Below is a small trained network, with its code and all its weights. Each question gives an input and a target symbol and asks what happens when units are switched off, that is, made to give their printed mean instead of their output.

import numpy as np


def w(rows, s, z=0):
    codes = np.array(rows[::2]) - 128.0
    scale = np.full(codes.shape[1], s)
    scale[-1] = z or s
    return codes * scale


def f(y):
    return np.maximum(y, 0)


def softmax(a):
    e = np.exp(a - a.max(-1, keepdims=True))
    return e / e.sum(-1, keepdims=True)


def log_softmax(a):
    a = a - a.max(-1, keepdims=True)
    return a - np.log(np.exp(a).sum(-1, keepdims=True))


def net(x, mask):
    ids = ['ΘΛΞΠΣΦΨαβγδεημτω'.index(c) for c in x.split()]
    T = len(ids)
    res = E[ids] + P[:T]
    r = res
    for j in range(2):
        rows = slice(4 * j, 4 * j + 4)
        q, k, v = (r @ M[0][rows].T for M in (Q, K, V))
        z = softmax(np.where(np.tri(T) > 0, q @ k.T / 4**0.5, -1e9)) @ v
        o = O[0][rows]
        res = res + np.where(mask[j], z, o[:, -1]) @ o[:, :-1]
    y = f(res @ A[0][:, :-1].T + A[0][:, -1])
    res = res + np.where(mask[2:14], y, B[0][:, -1]) @ B[0][:, :-1]
    return log_softmax(res[-1] @ U[:, :-1].T + U[:, -1])


Q, K, V, O, A, B = {}, {}, {}, {}, {}, {}
E = w([
[160,99,171,59,175,137,59,112,177],'Θ',
[157,61,50,100,145,126,87,109,65],'Λ',
[103,82,136,108,164,96,170,41,101],'Ξ',
[150,173,171,90,103,197,118,69,74],'Π',
[94,216,116,72,143,49,103,193,97],'Σ',
[41,38,210,213,228,195,253,196,184],'Φ',
[170,124,144,117,221,131,220,69,129],'Ψ',
[89,99,176,70,210,94,157,89,87],'α',
[102,68,117,64,154,106,196,87,121],'β',
[95,92,133,93,127,118,205,45,130],'γ',
[150,198,76,197,71,78,149,165,104],'δ',
[183,124,137,78,234,90,213,9,134],'ε',
[155,110,195,207,72,48,86,126,161],'η',
[77,64,135,123,172,102,154,48,77],'μ',
[146,78,108,140,156,128,198,17,116],'τ',
[188,54,115,162,64,199,118,105,195],'ω',
],0.0067)
P = w([
[35,157,55,174,195,129,203,12,218],'0',
[83,104,120,145,185,100,201,5,138],'1',
[100,90,139,133,172,105,175,25,113],'2',
[121,83,150,125,157,107,165,48,92],'3',
[136,79,155,105,154,109,153,71,86],'4',
[156,84,161,95,138,118,148,91,75],'5',
[176,90,165,90,129,122,143,111,69],'6',
[201,92,170,78,125,124,135,132,64],'7',
[218,99,166,55,105,119,125,140,64],'8',
[250,102,175,53,99,131,124,165,59],'9',
[254,103,164,52,111,130,119,148,56],'10',
],0.0038)
Q[0] = w([
[184,28,183,20,243,156,252,1,43],'H0',
[182,31,183,20,243,160,252,3,45],'H0',
[67,235,87,225,13,144,8,246,211],'H0',
[76,224,73,235,14,93,6,252,209],'H0',
[189,97,153,111,134,155,79,81,80],'H1',
[71,155,106,141,126,101,180,169,171],'H1',
[75,149,108,136,131,100,185,163,165],'H1',
[71,154,106,141,126,101,181,169,171],'H1',
],0.009)
K[0] = w([
[253,147,138,84,59,133,44,198,91],'H0',
[253,149,138,83,58,134,44,197,90],'H0',
[4,121,121,163,196,134,212,40,161],'H0',
[2,107,119,175,199,122,213,61,166],'H0',
[99,25,229,175,163,184,176,226,129],'H1',
[168,240,20,68,80,64,67,20,117],'H1',
[186,248,13,47,61,55,47,9,97],'H1',
[169,240,20,67,79,63,66,19,116],'H1',
],0.0084)
V[0] = w([
[140,55,205,144,140,168,112,131,223],'H0',
[141,173,160,182,40,210,211,101,118],'H0',
[150,40,32,210,105,77,179,134,137],'H0',
[139,71,38,57,138,254,70,104,94],'H0',
[67,120,139,174,152,167,178,188,164],'H1',
[63,118,137,179,144,173,173,195,155],'H1',
[185,131,125,90,91,97,68,83,80],'H1',
[82,132,141,150,166,139,182,162,159],'H1',
],0.0064)
O[0] = w([
[202,41,225,166,101,151,35,87,255,103],'H0',
[161,177,189,195,12,226,203,82,78,145],'H0',
[216,51,34,215,95,79,142,172,105,60],'H0',
[96,44,64,53,133,244,139,99,118,254],'H0',
[108,148,105,152,143,189,67,136,131,147],'H1',
[103,143,107,149,139,191,61,140,124,127],'H1',
[142,101,161,99,108,67,179,127,114,72],'H1',
[108,172,89,164,159,181,76,132,151,189],'H1',
],0.006,0.0022)
A[0] = w([
[163,174,185,163,92,26,200,132,91,195],'N0',
[177,24,228,151,92,58,105,115,215,180],'N1',
[125,204,188,124,76,89,188,97,71,202],'N2',
[188,58,68,182,120,146,154,106,149,253],'N3',
[84,143,222,139,146,177,169,116,135,189],'N4',
[156,65,127,61,120,146,164,65,120,141],'N5',
[78,82,78,72,180,104,108,158,101,178],'N6',
[92,123,121,23,154,114,145,82,98,162],'N7',
[77,144,142,111,213,120,132,161,201,215],'N8',
[196,149,163,117,162,136,130,55,191,187],'N9',
[106,77,114,143,110,169,206,135,95,188],'N10',
[191,107,66,152,152,3,175,158,75,193],'N11',
],0.0071,0.0029)
B[0] = w([
[86,233,187,226,138,70,123,169,44,186],'N0',
[204,11,245,164,172,134,1,106,122,181],'N1',
[46,221,177,143,74,102,156,99,57,215],'N2',
[197,79,78,199,62,178,164,132,143,204],'N3',
[87,135,206,131,136,208,165,128,133,219],'N4',
[164,76,137,71,79,154,168,92,101,247],'N5',
[102,82,92,64,205,100,106,178,104,198],'N6',
[107,112,124,28,129,99,155,90,107,254],'N7',
[59,171,132,110,236,106,137,165,227,177],'N8',
[174,131,196,121,126,130,131,50,196,210],'N9',
[100,96,100,151,63,214,221,170,101,205],'N10',
[196,170,73,151,193,50,164,246,59,197],'N11',
],0.0064,0.0056)
U = w([
[187,74,180,43,197,106,67,48,205,63],'Θ',
[195,57,43,44,133,119,178,205,80,105],'Λ',
[82,114,104,157,125,95,115,111,136,32],'Ξ',
[61,160,188,67,26,159,179,50,85,252],'Π',
[28,212,144,56,191,48,98,215,92,68],'Σ',
[110,175,145,160,146,194,66,139,107,65],'Φ',
[77,99,167,204,180,196,188,238,189,196],'Ψ',
[55,181,135,84,182,91,76,169,214,154],'α',
[84,118,94,131,105,100,129,125,165,96],'β',
[107,122,80,179,80,132,137,81,171,109],'γ',
[127,243,87,195,93,89,172,215,61,201],'δ',
[210,211,97,137,191,93,192,81,213,62],'ε',
[195,122,217,218,146,70,54,149,64,135],'η',
[68,102,59,161,138,137,56,133,90,183],'μ',
[188,133,75,189,30,149,144,121,182,69],'τ',
[227,46,158,168,3,157,78,114,169,74],'ω',
],0.0054,0.0012)

Each question gives the input, a string of symbols that net reads in full, and the target symbol t.
The units are the heads (4 rows each of Q, K, V and O) and the neurons (one row each of A and B). Each row of codes is followed by its name. A weight is (code - 128) times the scale printed after its matrix; where a second scale follows, it is the last column's (O, A, B and U).
mask holds one flag per unit, heads first, then neurons. A switched-off unit (its flag False) gives its mean, the last column of its rows in O or B, instead of its output. The means were averaged over made-up inputs and are rounded, as every weight is.
A unit's drop is (log p(t) with every unit on - log p(t) with that unit switched off) / (log p(t) with every unit on - log p(t) with every unit switched off).
The circuit of an input: a set's keep is (log p(t) with only the set's units on - log p(t) with every unit switched off) / (log p(t) with every unit on - log p(t) with every unit switched off). Starting from the 12 units with the biggest drops (on a tie, the unit counted first), units are removed one at a time, each time the one whose removal leaves the highest keep (on an exact tie, the one counted first), for as long as the keep stays at least 0.8.
units of the circuit, in order: the units of the circuit, biggest drop first
unit that matters most: the unit with the biggest drop
k most important neurons: the k neurons with the biggest drops, biggest first
which heads matter: for each layer, one digit per head in row order, 1 if its drop is at least 0.15 and else 0, layers parted by /
drop when u is switched off: that unit's drop, to one decimal
input α Λ Π Θ, target Θ: which heads matter => 10
input Φ ε Π Ξ Θ, target α: which heads matter => 11
input Π γ ω Π Π η ω β, target ω: which heads matter => 10
input Φ η β β Π, target Φ: which heads matter => 01
input Λ Λ η Θ β, target Θ: which heads matter => 10
input ω Π Λ Π Π ε Λ Π δ, target δ: 2 most important neurons => (N0, N11)
input Ξ η Λ η ε, target η: 3 most important neurons => (N1, N0, N11)
input ε Π Λ ε η Λ Π Π Λ η τ, target η: units of the circuit, in order => (H0, H1, N1, N0)
input Θ Λ Θ Λ ε γ η Π τ, target Π: units of the circuit, in order => (H0, N2, H1, N5)
input Π μ Λ η α, target η: units of the circuit, in order => (H0, N1, H1, N0)
input Φ ε Λ, target μ: which heads matter => 11
input Π Λ Λ Π Π Π Π α, target Π: which heads matter => 11
input Φ ε Π, target Φ: which heads matter => 01
input Π α δ Ψ μ, target δ: which heads matter => 10
input Λ Π Ξ Π Λ Λ α Θ ε, target Θ: which heads matter => 10
input Θ Ξ Λ μ δ Π Π δ, target δ: 2 most important neurons => (N11, N0)
input ε γ μ Π Π Ψ Λ γ δ μ Ψ, target δ: unit that matters most => H0
input Λ Π Π Σ Π α Π Λ, target Λ: which heads matter => 11
input Λ Θ η Λ, target Λ: most important neuron => (N11)
input Λ η Λ Ψ, target Λ: most important neuron => (N11)
input Π Λ Π Ξ Λ Λ Π η Λ ε, target Λ: 2 most important neurons => (N11, N5)
input Π Π Π ε Π Π Θ ε, target Θ: 2 most important neurons => (N1, N9)
input Λ Π Π Ψ Π Ψ, target Π: drop when N10 is switched off => 0.0
input Λ ε ε Π Π Π Π ε, target Π: drop when H0 is switched off => 0.7
